How the objects are linked:
at | ~ § $ & * @
Sav | Fub Dut Tok Rud Bif Tav
Gof | Boz none Muz Kup Ton Kel
Buk | Num Rik Gup Mem Sud none
Zek | Pum Gat Dol Vav Suf none
Paz | Puv Zav Rud Tok Gog Rok
Dem | Sud Rud Tav Rok Num none
Tis | Nol Kap Pok Tul Gep Bub
Rak | Sof none Bor Nes Bar Kop
Kop | Vod Rak Tib Nik Gaf Zeg
Vil | Tun none Lor Gab Duk Sor
Rik | Bim Vod Pul Lud Zeg Buk
Dor | Tem Tul Bub Buf Lef Vak
Fov | Vuz Fil Meb Zat Nel Vop
Duz | Bep Kel Zat Meb Rer Vug
Pud | Fuv Lor Nol Sor Tul Tem
Mem | Mig Lud Buk Pum Dol none
Num | Dem Bim Mip Mig Buk none
Dol | Mem Puv Sud Zek Rok none
Rok | Dol Paz Dem Suf Mig none
Sel | Gis none Pof Kig Ris Nuv
Muz | Tez none Tun Gof Gab Nuz
Kon | Bev Lav Nom Vod Tib Pul
Bor | Lav none Nir Rak Voz Tib
Ton | Gof none Gab Lor Kap Nol
Boz | Kap none Tez Vef Gof Gep
Rek | Vug Rer Rir Dak Tum none
Kig | Vif none Sel Rap Deg Bip
Pof | Bar none Rap Sel Sof Puz
Tok | Gat Ziz Paz Sav Fif Suf
Buf | Nel Kag Dor Poz Vuz Kem
Lef | Dor Pak Bep Vuz Meb Lum
Puz | Gaf Pof Bev Nuv Vod Bim
Fim | Kem Vuz Lum Pez Vop none
Bim | Rud Puz Bif Gog Rik Num
Bep | Bub Gep Lim Lef Duz Muv
Tul | Pud Tas Tis Kag Pak Dor
Tik | Duk none Vef Tez Tun Zop
Mub | Zat Sek Nel Rer Poz Rir
Bub | Rer Tis Poz Dor Bep Tum
Kem | Ven Buf Vak San Fim none
Vak | Dak Dor Tum Kem Lum none
Fif | Tok Bip Gog Bif Ror Mev
Mig | Rok Gog Num Mev Mem none
Ziz | Nef Vif Zav Dut Bip Tok
Baf | Pok Tez Zop Gep Nuz Lim
Mip | Tav Bif Mev Num Gup none
Tib | Kon Bor Nef Kop Dut Fub
Pul | Bif Kon Ror Rik Fub Gup
Vav | Gup Fub Zek Sud Tav none
Lud | Gog Vos Rik Ror Puv Mem
Rer | Duz Nol Mub Tem Bub Rek
Meb | Lef Fuv Duz Fov Tem Fab
Fil | Zop Tun Fuv Nuz Sor Fov
Muv | Tum Bep Pez Lum Vug none
Fuv | Pak Kup Kel Fil Pud Meb
Nol | Kel Ton Sek Pud Tis Rer
Poz | Mub Pok Buf Bub Lim San
Nel | Fov Sor Tem Mub Buf Ven
Lor | Kup none Ton Vil Tas Pud
Kel | Gep Gof Nuz Fuv Nol Duz
Rof | Pez Zat Vop Vug Rir none
Lum | Vak Lef Muv Fim Fab none
Fab | Lum Meb Vug Vop Dak none
Gup | Mip Pul Pum Buk Vav none
Ris | Sel none Sof Deg Nes Vos
Zop | Kag Tik Pak Baf Fil Vuz
Zav | Nik Gis Gaf Ziz Nuv Paz
Vuz | Buf Zop Lef Lim Fov Fim
Pok | Sek Fol Kag Tis Baf Poz
Rir | Rof Mub Ven Rek San none
Kup | Vef none Gof Tun Lor Fuv
Tas | Lor none Kap Duk Vef Tul
Nir | Deg none Nes Bor Vif Nef
Gep | Tis Boz Baf Pak Kel Bep
Puv | Lud Nik Zeg Gat Paz Dol
Voz | Bor none Vif Bar Rap Dut
Nuv | Zav Sel Puz Bip Vos Gog
Bif | Sav Bev Fif Bim Pul Mip
Nuz | Baf Muz Fil Kel Sek Zat
Ven | Vop Nel Dak Rir Kem none
Dak | Fab Tem Rek Ven Vak none
Tun | Tik none Kup Muz Vil Fil
Suf | Zek Tok Rok Tav Mev none
Pum | Mev Ror Mem Gup Zek none
Kap | Ton none Fol Tas Boz Tis
Ror | Fif Nom Lud Pul Gat Pum
Vos | Nuv Ris Vod Nom Nik Lud
Sek | Nuz Gab Sor Nol Pok Mub
Sor | Fil Vil Pud Sek Kag Nel
Nik | Vos Nes Kop Nef Zav Puv
Nef | Nom Nir Nik Tib Ziz Gat
Vug | Muv Duz Rof Fab Rek none
Tez | Fol none Tik Boz Muz Baf
Lav | Rap none Deg Sof Bor Kon
Gab | Muz none Vil Ton Fol Sek
Bar | Rak none Voz Gis Pof Gaf
Gat | Ror Nef Puv Fub Tok Zek
Vod | Puz Sof Kon Vos Kop Rik
Rud | Zeg Gaf Sav Paz Bim Dem
Mev | Suf Fif Mig Mip Pum none
Duk | Vil none Tas Fol Tik Kag
Sof | Pof none Lav Ris Rak Vod
Zat | Lim Nuz Fov Duz Mub Rof
Deg | Kig none Ris Lav Nir Nom
Sud | Buk Zeg Vav Dol Dem none
Tum | Rek Bub San Vak Muv none
Pak | Tul Vef Gep Zop Fuv Lef
Vef | Tas none Boz Tik Kup Pak
Bev | Dut Rap Bip Puz Kon Bif
Gis | Nes none Bar Vif Sel Zav
Dut | Tib Voz Ziz Gaf Bev Sav
Pez | San Lim Fim Muv Rof none
Nes | Ris none Rak Nir Gis Nik
San | Rir Poz Kem Tum Pez none
Vif | Nir none Gis Voz Kig Ziz
Kag | Sor Duk Tul Pok Zop Buf
Zeg | Rik Kop Fub Puv Rud Sud
Gaf | Kop Bar Dut Zav Puz Rud
Fol | Gab none Duk Kap Tez Pok
Lim | Poz Baf Vuz Bep Zat Pez
Vop | Fim Fov Fab Rof Ven none
Fub | Pul Tib Gat Zeg Sav Vav
Nom | Bip Deg Vos Kon Nef Ror
Rap | Voz none Kig Pof Lav Bev
Gog | Paz Nuv Bim Fif Lud Mig
Tav | Vav Sav Suf Dem Mip none
Bip | Ziz Kig Nuv Bev Nom Fif
Tem | Meb Pud Rer Nel Dor Dak

The rows follow the links: the fewer symbols apart two objects are, the more alike their rows tend to be.

Each row is also shifted at random along 3 hidden directions that mean nothing.

Some objects, each with a row of numbers:
Sof: [ 369,  179,  190, -154,  196, -281,  233, -220,  193,   70,  114, -236,   13,  -88,  391,  226, -165,  507,  321,  106,  -96,  145, -164,  -19,   43,  144,   57,  101,   -2, -172,  328,   53,  132,   52, -340,  488, -174,  282, -192,  328,  -33,  120,  -30, -126,  220,  280, -236, -187, -119, -251,  210,  424, -225,   41,  263, -342,  -59,  337, -487,   35,  131, -238, -406,  107]
Lum: [-702,   71, -342,  170, -636,   22, -100,  281, -199, -266,  -89,  160, -427,  229, -301,  -29,   -5, -210,  -70,  570,  -97, -116,  210,   -8,  -16, -207, -159,  583, -346,  835, -210,  247, -166, -351,   93, -142,   52, -357,  -71, -208,  169, -149,  412,   83,  365,   45, -508, -211,   66,  298, -331, -514,   17, -287,  335, -253, -421, -181,   76, -363, -205,  235,  182,  523]
Rek: [ -35,  -63,  -20, -280, -469, -109,  -75,  325, -440, -303,  -36,  265,  304, -263,   61, -368,  201, -486, -276,  172,  216, -336,  177,   45, -140,  100, -194,  273,  -88,  260, -115,  345,  164,  161,  177, -316, -154,   -7,   11,  142,  428,  111,  250, -231, -138,  -63,  -48,  211, -180,  270, -502, -232,  346, -264,  -19,  252,   17, -271,  -33, -527, -488,  453,  -52,   47]
Bip: [ 604,  104, -149,  172,  112,   -4,  338, -276,  -29,  430,  168, -177,  -49, -218,   45,  422, -401,  -90,    8, -164, -251,   33,  307, -252, -145,  -95,  255, -128, -173,  -47, -332, -217, -111,  123, -192,  -41,   50, -157, -218,  -35, -247, -126,  -24,  -46,  297, -158,   93, -192,  357, -590,   56,  535,  217, -225, -270,  219,   -9,  -77,  384,   73,   62, -224,  -14,  139]
Fim: [-1292,  -409,  -228,   291,   -21,   453,  -172,   543,    69,  -421,  -314,   140,  -318,    28,  -546,  -285,   105,   168,   375,   499,  -174,     6,    85,  -275,   108,  -158,  -230,   336,  -450,   143,   337,   441,  -363,  -417,   282,   246,    88,  -526,    80,     6,   258,     8,   528,    15,   -91,   -69,  -111,   167,    80,   496,  -234,  -272,  -145,   547,   114,  -533,  -414,   -44,  -140,  -373,   370,   314,   239,   192]
Nom: [ 987,   35, -284, -229, -112, -210,  467, -145,  212,  586,  320, -239, -162,   -3,  515,  699, -346, -228, -172,  189, -102, -431,  528, -177, -213, -129,   81,  306, -300,  753, -559, -479,  206,  171, -187,  -81,   47,   83, -464, -330, -232, -636,   84, -148,  520,  416, -393, -252,  172, -368,   54,  540,  387, -994,  188,  115, -271,   28, -164,  -96, -579, -288,  165,  483]
Rir: [-241, -174,   71,  -94, -138,  -52, -296,  661, -226, -352, -100,   -5,  163,  -66,   50, -244,    4, -469, -192,  111,  342, -209,   21,   -2,  202,   50, -260,  225,  205,  142,  -15,  -17,  344, -180,  102,  -88,   85,  118, -114,    6,   42,  -99,  162,  -23, -169,  -44,  235,  117, -428,  410,  -21, -406,  225, -214,  107,  141, -125,  -24,   48, -392, -549,  558, -218,  198]
Meb: [-2099,   205,   -21,  -541,   333,   123,  -219,  -552,  -162,   329,   258,   344,   450,  -522,   -89,   150,  -273, -1183,  -523,  -521,   417,  -193,   461,     2,  -145,   141,  -161,    55,  -167,   340,  -404,  -481,   385,   301,   244,  -294,    36,   301,    55,  -414,  -292,  -165,   333,   425,  -167,  -315,   196,   443,  -282,   462,  -165,    66,   876,  -530,  -444,   735,  -274,  -211,  -339,  -193,  -289,   249,    47,   -61]
Pud: [-1752,    99,  -484,    69,  -435,  -423,  -479,   267,  -652,    83,   335,   301,   348,  -167,  -371,  -252,  -181,  -175,  -168,   158,  -301,  -293,     2,  -132,    68,  -481,   -71,   571,    17,   479,  -415,    83,   135,   -62,   245,  -188,    59,     9,    57,   -63,   581,  -229,   -57,  -231,   154,   -41,   336,   381,   475,   304,  -252,  -395,  -183,  -185,   -69,   223,  -554,  -416,   677,  -481,  -139,    51,   116,   393]
Deg: [-159,    2,  190,  -59,   75, -118,  242, -575,  307,  336,  157, -343, -318,  -60,   76,  196,   27,  500,  -78,   45, -153,  188, -302,   55,  -34,  249,  116, -303,  -30, -371, -128,  -59, -112,    8,  -88,  -30,   86,  161,   53,  216, -404,  -34,   74,  240,  338,  361, -298, -300,  483, -384,  127,  339, -166, -158,  -86, -184, -138,  183,  267,  508,  356, -258,  -10,   46]
Lud: [ 257,   80,  294, -130,  143, -330,  196, -321,  117,  370,   81,  -49,  246, -127,  807,  139, -533, -336,  -37,   -5,  284,   39,  -34,  -81,  128,  451,  145,   64,   70,  664, -362,  110,   32, -176,  112, -204, -108,  -13, -377, -196,  -71, -177,  109,  165,  382, -166, -100,   80,  -53,  236,  107,  334,  616, -795,  -45,  329,  129,   15, -530, -607, -441,   13,   51,  522]
Pak: [-173,  261,    8,  -86,   49,  123,  442, -437,  253,  294,   47,  307, -143,   76, -460,  680,  148,  -66,   -9, -112,   -5,  -34,   28,  496, -243, -210,  598,  -15,  -64,  -73,   97, -342, -221,   65,  -41, -137,  -57, -418,  188, -227,  106, -155,   83,  436,   49, -243,  -71,  147,  133, -295,  -14,  -81, -258,   91, -273, -481,  206,  -12, -132,  651,  256,  133,  145, -415]
Ven: [ 274, -391,   25, -133,   85,  554,  -58,  220,  -40,  -87, -238,  -11, -355,  250, -358, -347,  521, -131,   34, -135,  -81,  -26,   89, -106, -276,  -11, -207, -397,  195, -555,  273,  -84, -206,  165,   44,  -54,  100, -131,  385, -169,  -50,  122, -218,  121, -604, -401,  125,   32,   13,   -4,   63, -453,  -39,  904, -231, -118,  188, -254,  305,  452,  387,  467, -423, -559]
Tun: [-286,  441, -133, -461,  331,  101,  221, -272,  215,  233,  242,   10,  394, -525,  121,   95,  -69, -502, -412, -217,  272, -347,  382,  298, -419, -302,  116, -202,  107, -263,  -10, -397,  613,  335,  -49, -105, -247,  442,  242, -219, -238, -248,  108,  197,  -12,  284,  -72,  108, -274, -291,  313,  159, -119, -282,  -60,  -13, -283,   41, -310,  243,  -85,   32, -192, -327]
Mip: [-448, -542, -397,   63,   38,  286,  -24,  179, -144,  103, -590, -426,   83, -371,  150, -401, -267, -217,  130,  -89, -297,  155,  144, -460,    9,  159,  -95, -120, -129,  272, -152,  102,  342, -126,  235, -134,   44,  274,  217,   92, -367, -321,  461,   17,   16, -140,   37, -139,  416,  181,  -27,   91,  390, -323,   94,  268, -427,  -56,  298, -630,  -14,  487,  166,  293]
Mub: [ -48,  144,  295, -244,  343,  241, -183,  122,  -44, -273,  135,  168,  348,  -24, -200, -245,  106, -386, -260, -246,  389,  122, -196,  153,  100,   -6,  -25, -151,  316, -538,  301,   77,  222,  -83,   61, -230,  -60,  -60,    4,  295,  127,   70, -176,  173, -447, -569,  515,  299, -502,  280,   99, -242, -172,  463, -406,  131,  283,  102, -198,   64,  -23,  339,   12, -326]
Fil: [ 379,   94, -340,  -36,  149,  243,  163, -144,  216,  144,  235,  323, -242,  -40, -487,  498,  110,  104,  -37, -256,  261, -168,   66,  168, -402, -374, -205,  -27,   33,   43,  208, -545,  -52,  185, -313,  105,  110, -362,  244, -111,   92,   97, -334,  -62, -237, -215,  -43,  334,  -77, -185,  381, -162, -351,  283,  260, -471,  128, -110, -166,  420,  223,  158, -155,  -41]
Nef: [-701, -132,  315,   -3,  550,  214,  213, -940,   60,  473,  -57,  -37, -232,   33, -252,  298, -404,   48, -433, -668, -134,  297,  -57,  150, -441,  397,  264, -603, -320, -660, -138, -404, -496,  571, -166,   76,  -16,  -88,  481,  337, -330,  215, -290,  179, -137, -124,  190,  154,  133, -215,  -72,   -5, -102,  329, -439,  186,  147,  -80,  -33,  886,  336, -284,    8, -444]
Mev: [-444,  -98,  180,  -41,  202,  232,  289, -226,   51,  427, -298, -496,   28, -407,   11, -194, -435, -581, -126, -269, -143,  307,  157,  -60,  -33,  378,  148, -516,   60,    3, -476,   51,  117,   45,  428, -680, -257,  213,  441,  -29, -698, -148,  387,  393, -229, -226,  -13,   -7,  159,  222,  -90,  198,  823, -106, -436,  526,   82,    3,   38, -117, -178,  494,  157,  112]
Ror: [-417, -125,  261,  202,  203,  164,   98, -637,   59,  310, -103,   88, -355,   50,  199,  313, -211, -165, -122, -195, -283,  405,  -10, -161, -294,  126,   73, -162, -480,  328, -376, -144, -327,  121,  129, -178,   14, -247,  134, -423, -475, -255,  229,  298,   73,  -92,  127,  -63,  202,  232,   39,  267,  474, -219, -580,  258,  -49,   -7,  131,  -55,    6, -348,  131,   17]
Buf: [-495,  139, -326,  150, -220,  355, -428,  483, -183, -182,   74,  222,  142,  251, -200, -357,  272,    5,  314,   94, -223, -194,   93, -146,  333, -532,   -7,  313,  -26,  108,   24,  339,   24, -151,  -85,   55,  -93, -317,   84, -279,  253, -147,  260,  -43,  244,  -97,  397,  186,   56,  143,  265, -458, -107,  421,  385, -128, -299, -103,  178, -407,  327,  178,  121,  168]
Nes: [-320,  130,  160,   40, -269, -554,  -32, -243, -285, -365,   35,  -20,    4,  403,  454,   23, -128,  573,  125,   94,  198,   33, -375,   32,  -62,  260,   36, -146,  -21, -259, -100,   48, -201,   82, -239,  252, -131,  355, -256,  182,  126,  439, -350,  -36,   60,  197, -556,  -74,   31, -160,  -20,  117, -342, -216,  228,   14, -122,  -67, -184, -134,  -12, -730,  -65,   33]
Dol: [ 203, -388,  415,  233,  133,  -83,  145, -207,  -71,  -65, -189, -198, -427,  107,  215,  -72,   22,  245,   87, -105,   16,  216, -232,  -44,   16,  514,  113, -257, -136, -301,  303,  113, -359,  105,  -15,  101,  225, -160,  312,  380, -302,  607,    6,  106, -360, -186, -268, -118,   24,  308, -236, -384,  135,  146, -144,   50,  181,  -52,  -90,  -17,   21,  -87,  -15, -304]
Dor: [ -57,  289,  -66,   -7, -153,  396,  -62,   70,  -46,  382,  -11,  126,   14,  -61, -204,   75,   16, -530,  -54, -106, -108,   81,   36,  146,   33,  -91,   63, -417,   84,  167, -217, -143,  -72, -166,   44, -690, -154, -182, -241, -553,   67, -436,  245,  162,  288, -156,  165,  112,  148,  -67,  -62,  232,  349,  -22, -388,   80,   23,  125,   74,    6,  -57,  202,  118,  -82]
Gab: [ 744,  160, -108, -608,  337,  -11,  183,  254,  272,   55,  -17, -141,  386, -215,  330,  156,  319, -198, -240,   65,  426, -297,   -2,  142,  -95,  -51,   27, -179,  567, -441,  161, -487,  577,  258,  -12, -280,  -95,  552, -292,  195,  125,  -10, -216,  -57,    1,  470,  149, -108, -297, -346,  256,   75,  -29, -108,   86,   70,  237,   87, -348,  193, -465,  148,  -32, -360]
Kon: [-1464,  -207,  -106,    90,   437,   541,     7,  -616,   148,   364,  -101,  -209,   180,   -51,  -433,    26,  -326,   249,   236,  -187,  -182,   402,   120,  -330,   234,   -78,   209,    27,  -317,    93,  -143,   126,  -278,   -31,  -102,   422,    49,   -24,   578,    92,  -278,    50,   113,    66,   -69,  -185,   238,   190,   403,  -105,   204,   111,   -82,  -246,   224,  -101,  -310,   117,     1,  -104,   280,  -346,   -13,   279]
Pok: [-1399,    81,   109,  -251,   496,   384,   -85,    18,  -150,   317,   -44,  -136,   906,  -382,  -500,    71,  -210,  -471,   171,  -502,   -52,   145,   220,   364,   725,    74,   750,  -184,   343,  -281,   284,   228,    72,  -316,   141,   -19,  -191,   -14,   177,   393,   237,   179,  -203,   117,    12,  -280,   379,   707,  -281,     1,   -50,   100,  -286,   551,  -463,  -178,   -85,   236,   -93,   216,   312,   420,   190,  -423]
Kig: [-632,  277,  229, -595,   61,    1,  163, -342, -159,  548,  113, -322,  496, -601,   35,  -49, -353, -600, -132, -209,  -23,   90,  181,   78,   47,  189,  509, -342,  -53, -106, -352,   39,  225,  126,   70, -289, -450,  353, -194, -224, -329, -354,  117,  101,  120,  127,  100, -435,  431, -603,  -95,  514,   68, -123, -255,  727, -203, -180,  309,  251, -164,   27,   82,  125]
Vak: [ 453, -147,  -12, -248, -115,   99,  155,  256,   56,  331, -139,  -69,  -48, -181, -215,   85,    4, -823, -246, -155,  181, -192,  430,  143, -114,   14,  239, -281,  -47,    7,   99, -121,   90, -117,  173, -750,   35, -146,  109, -155, -233, -455,  346,  368,   83, -117,   34,  -43,    3,  -45, -187,  103,  476,  -69, -498,  125,  241,  110,  126,  258,   63,  655,  -89, -245]
Vos: [  82, -186,  447,  130,  108,  -31,  357, -494,    1,  185, -197,   11, -175,  304, -128,  523, -288,  239,  263, -293, -172,  548, -205,  139,  231,  496,  518,  -29, -232, -125,  -85,  -97, -442,  -79,   61,  226,  -29, -200,  300,  134,  173,  479, -162,   43,   75, -153,  -20,  155,   40,   84,  -68,  146, -214,  207, -145, -213,  573,  271, -171,  290,  419, -607,   -3,  143]
Rok: [-399, -408,  289,  521, -453, -110, -405,  251, -825, -487, -236,   81, -241,  401,   57, -405, -120,  108,  222,   76, -377,  325, -340, -246,  383,  483,  -78,   36, -130, -127,  -31,  291, -293, -263,  -68,   -8,   96,    8,  171,  310,   76,  574,  -87, -214, -408, -399,  141,   67,  282,  238, -270, -343, -145,  218,  408,  459,   78, -228,  614, -295,  138,  -90, -290,  168]
Nir: [-2165,   -88,   157,   224,   208,   -95,  -126,  -631,  -196,   237,    89,  -137,   252,  -174,     4,  -248,  -402,   153,   -31,  -240,    89,    -5,  -136,  -198,    -3,   257,    40,   165,  -364,   -78,   147,   128,   -92,    98,    23,   127,  -183,   352,   211,   -74,  -255,   221,    28,   214,  -259,    97,  -224,    -6,   372,   242,  -151,   222,  -118,   -54,  -180,   427,  -563,   -79,   283,  -232,   171,  -314,  -121,   145]
Muz: [-453,  118,  264,  -60,  -62,  -85, -290,   74, -192, -282,  234,   54,  148,  337, -219, -277,  323,  563,   82,  182,  141, -137,  -73,  281,   18, -164, -100,  315,  -31, -378,  407,  -76, -201,   37,  -85,  336,  -22,  139,    6,   59,   63,  310, -258, -219, -116,  259, -143,  197, -219,   37,   76,  -90, -602,  379,  124, -298,  -32,   99, -177,  348,  192, -290, -258,  -75]
Bar: [ 204,   14, -258, -365,   32, -497,  -82,  206, -107,  135,  392, -452,  320, -335,  401, -277, -126,  143,   98,  -58,  247,  -45,  -93, -282,  309, -153,   69,   49,  369,   10,   57,  -69,  512,   69, -102,  129, -138,  561, -313,   83, -171, -132, -317, -134, -234,  233,  -30,  -24, -171, -459,  161,  410, -111, -512,  286,  219, -310,  161, -109, -481, -433, -253, -327,   99]
Ris: [ 178,  221,  259,   64,  116, -210,   97,  -63,  123,   57,   88,  280, -132,  137,   24,  247, -230,  392,   61,  215,  129,  146, -442,  -10,  -76,  178,  338, -121, -228, -109,  -88,  180, -160,  -40, -166,   20,  -67,  138, -266,   68,  -82,  107, -155, -155,  336,  579, -307, -281,  -92, -176, -120,  410, -270, -207,   50,  -66,  142,  129, -147,  216,   87, -433, -101,    0]
Boz: [ 464,  408,  353, -169, -197, -458,  319,  251,  365, -114,   92,  225,   46,  -75,  153,  396,   96,   54,  -59,  545,  378,  -24, -110,  404,  -40,    5,  -35,  171,   16,  210,  134, -313,   50,   21,   25,  -36, -160,   16, -463, -259,  331, -143,  350,  -65,  592,  556, -326,  -61, -193, -243,  -17,  466, -149, -409,  351, -457,  133,    2, -487,  184, -271,   29,  175,  129]
Zeg: [ 921, -358,  216,  529,  152,  -96, -253,  -75,  176, -575,  234,  110, -571,  407,  176, -340,  420,  722,  375,   86,  -50,  173, -145, -429,  196,  249, -479,  308,   65,   70,  121,   87, -201,   41, -207,  501,  188, -362, -174,   53,  -31,  541, -157, -131, -197,   98,   94,    3,   36,  427, -124, -343, -131,  187,  262, -211, -111, -116, -213, -403,  291, -271, -160,  138]
Gep: [  26,  413,  120, -102,   11, -174,  200,  -78,  128,  -33,  198,  429,   51,  346, -304,  531,  -91,  -24,  272,  205,  -41,  -80,  -48,  386,   81,  -62,  365,  299,   73,  155,   68,   78, -464, -254, -200,   52,  -49, -420,    2,  137,  695,  123,  -67,   69,  159,   50, -168,  145,  -77,  142, -199,   76, -351,  314,   56, -526,  426,   98, -243,  204, -152, -324,  166, -386]
Paz: [-393, -114,  337,   41,   29, -201, -277, -289, -286, -133,   20,  157,  369,   56,  319, -334, -446, -389, -296, -523, -143,  190,  -74, -440,  348,  464,   51, -338,  102, -188, -443,  -21,  184,   -1,  201,  -65, -136,   22, -192,   55, -203,  228, -202,  -50,  -82, -417,  486,  208,  -72,  279, -176,  -50,  415, -135, -415,  467,  117,  -12,  270, -466,  -78, -323,  268,  149]
Dem: [-975, -546,  406,   20,  469,  357, -279,   13, -244,    4, -382, -453,  355, -240, -169, -472, -166, -173,   32, -665, -123,  181,  -70, -202,  226,  745,  164, -260,  -39, -308,   68,  309,  104,  -23,   42,  -90, -141,  329,  332,  431, -485,  342,  -98,   97, -651, -390,  381,  161, -100,   28,  -47, -162,  273,  300, -441,  316,  -45,    4,  103, -245,  181,  167,  139, -162]

Start here and follow the symbols in turn, left to right. Where do you end up?
Answers are names.
[ 444,  138,  127, -151,  287, -136,   96,   52,  143,  117,  128, -327,  243, -178,   27, -155,  -16,  448,  196, -186,  -26,   88, -131,  165,  230,   55,  350, -153,  248, -630,  373,  409,  146, -228, -191,  170, -191,   78,  -79,  265,  -63,  200, -210,  -49,  412,   64,    9, -302, -140, -439,  254,  443, -289,  156,   50, -159,    2,  173,  -70,  -15,  127, -173,   63,    6]
@ & §: Sel
[ 516, -166,   18,  384, -288, -609,  137,  233, -285,  152, -140,   73,   72,  443,  -58,  220, -273,  404,  455,   99, -635,  204,   65,  -52,  376,   54,  450,   55,  -53,  133, -108,  288,  -17, -134, -204,   32, -113,  -96,  -84,  233,  319,  208,  -10, -129,  193,  202,   43,  -57,  366, -114, -251,  301, -302, -109,  251,  -41,   69,  -10,  312, -188,  -28, -391,  216,  290]
§ & @: Bip
[-122,   50,  310,  163,   54, -306,  -49,  100,  -49,   96,  -61, -129,  391, -110,  293,    3, -319, -384,    5, -166, -101,  175,  105,  -52,  325,  259,  407, -251,   53,  138, -475,  205,   12, -299,   62, -338,  -67, -124, -102, -149, -201,   55,  108,  -10,  265, -333,  494,  337,  -77,  -11,   96,  336,  402, -425,  -92,  335,  -22,   52,  116, -515, -102, -368,   95,  373]
§ & @: Fif
[1453,  -13,  -49, -123,  142,  -88,  167, -404,  161,  326,  273,  -53, -251,   60,  518,  153,  119, -295, -501, -466,   37, -160,   11, -155, -429,   -8, -264, -638,   73, -183, -526, -276,  215,  501,  -55, -264,  170,  131, -348, -145, -610, -330,  111,  203,  -39,  -47,  140, -163,  170, -331,  149,  248,  811, -451, -316,  909,  251, -150,  168,  259,  -71,  -12,   16,  163]
* ~: Tok
[-852,   48,  -20,  -34,   71,  608, -150,  -10,  264, -210,   88,  404, -212,   22, -135, -426,  479,   98,  350,   -7,  -52,  -39,  127,  133,  -24, -207,   27,   95,   52,  170,  146,  165,  -20, -255,  112,  182,  188, -343,  341, -353,  221, -302,  308,  -71,   95, -115, -123,  544, -282,  378,  272, -256, -137,  363,  191, -450, -253,  167,   88, -193,  395,  154,  200,  117]
& & @: Muv
[  92, -340,  280,  351,   13, -443, -129, -399, -102,  -67,  -63,   87, -311,  515, -214,  292,  199,  487,  132, -173, -136,  195, -300,   31,  -17,  115,   70,  144, -131, -235,   90,  -29, -447,  131,   -6,  359,   70, -309,  110,  455,  208,  626, -263, -102, -142, -284,  -32,  -34,  214,  -66, -168, -181, -426,   32,  175, -192,  221,  -59,   41,  100,   49, -657,  -96,   46]
~ &: Nom
[ 517, -173,  142,  -13,  196, -286,   61, -160,   70, -122,  148, -172, -145,  -38,  -69,  -37,  -30,  343,  204, -182,   45,  267, -126, -257,  184,   39,  -26,  134,  165,  -76,  135, -315,  -25,  130, -125,  651,  -58,    6,  193,  275, -157,  432, -296, -177, -143,  199,   20,  -34,  -66, -106,  143,  -16, -502, -226,  239,  -74,  -85,  -61, -109, -122,   16, -441, -149,   88]
§ @ $: Tib
[ -42,   -3,  724,  335,  112, -197,  -28, -420, -105, -127,  140,   90,  -78,  308,  162,  101, -105,   29,   65, -228,  144,  289, -279,  -10,   12,  328,   13, -199,    9,   47, -202,  -98, -289,  119,  208,  121,  -48, -167,  -59,  -67, -297,  403,   -4,   75, -216, -430,  -74,  357, -187,  488, -209, -325,  109,   59, -130,  132,  164,  243, -134, -138,  -87, -405,  104,   64]
* $: Rud
[ 992, -204, -361, -180,  272,  230,  -18, -211,  181,  154,  -50,  -63,   84,  -91,  237, -287,  102,  -86, -247, -656,   89,   99,  159, -347, -230,  158, -239, -218,  277, -151,  -54, -148,  305,  365, -104,  -51,  -12,   70,  -94, -221, -362, -238, -118,  -26, -171, -189,  239,  -66,    5, -491,  591,  163,  313,   18, -303,  362,  101,  -95,  146,  117,   89,   82, -281, -238]
$ *: Fif
[-326,  370,  157, -464,   93, -207,  247, -357,  189,  328,  216,  160,  -93, -119,   24,  429,  115, -111, -599, -137,  397, -115,   59,  281, -237,  147,   35, -154, -152, -428,    7, -383, -204,  240, -287,  -99,  -95,  211,  368, -125,  -28,   67,   14,  181,   70,  236, -337,   53,  135, -363, -223,   24, -390,  219, -247,   42,   99, -278,   24,  576,   45,    7, -218, -342]
& @: Fil
[1132, -146, -402,   74,  338,  371,  201,   72,  275,  -85,   -3, -424,  -77,   36,  305, -127, -191,    1,  151, -109,  -29,  107,  182, -256,  213, -214,   11, -244,  120,  230,  -94,   94,  117,   99, -208,  -21,  112, -158, -171, -169, -351, -588,   90,    5,  108, -107,  298, -210,  101, -126,  447,  339,  325, -157,  187,   78, -243,  133,  247, -263,  306,  -32, -134,  314]
$ ~: Tok
[ 464,   45, -326, -221,    2,   31, -104,  139,  194,  -10,  175,  391,  -41, -199,  163, -204,  256, -358, -339, -265,  281, -149,  189,   82, -183, -379, -438,  -95,   91,   24,  -22, -287,  276,  286,  -33,  -71,   58,  -11,   30, -406,  -25, -440,   69, -172, -239, -234,  320,   10,  -46, -199,  108, -394,  129, -108,   49,  -68, -109, -346,  -33,  -66, -153,  272,  -14,  157]
& §: Sek
[  53,  246,  339, -384, -123, -606,   62, -132, -195,  329,   92, -144,  478, -354,  531,  -66, -411, -358, -277, -336,  229,  152,  -26,  108,  -14,  252,  180, -264,  296,   10, -222, -206,  462,  287, -165, -167, -208,  613,  -30,   41, -218,  226,  -17,  142,  -85,  295,   37, -241,   34, -303, -312,  312,  220, -349, -200,  615,  130,  146,  -32,   75, -367, -295,    1, -100]
* $ ~: Bar
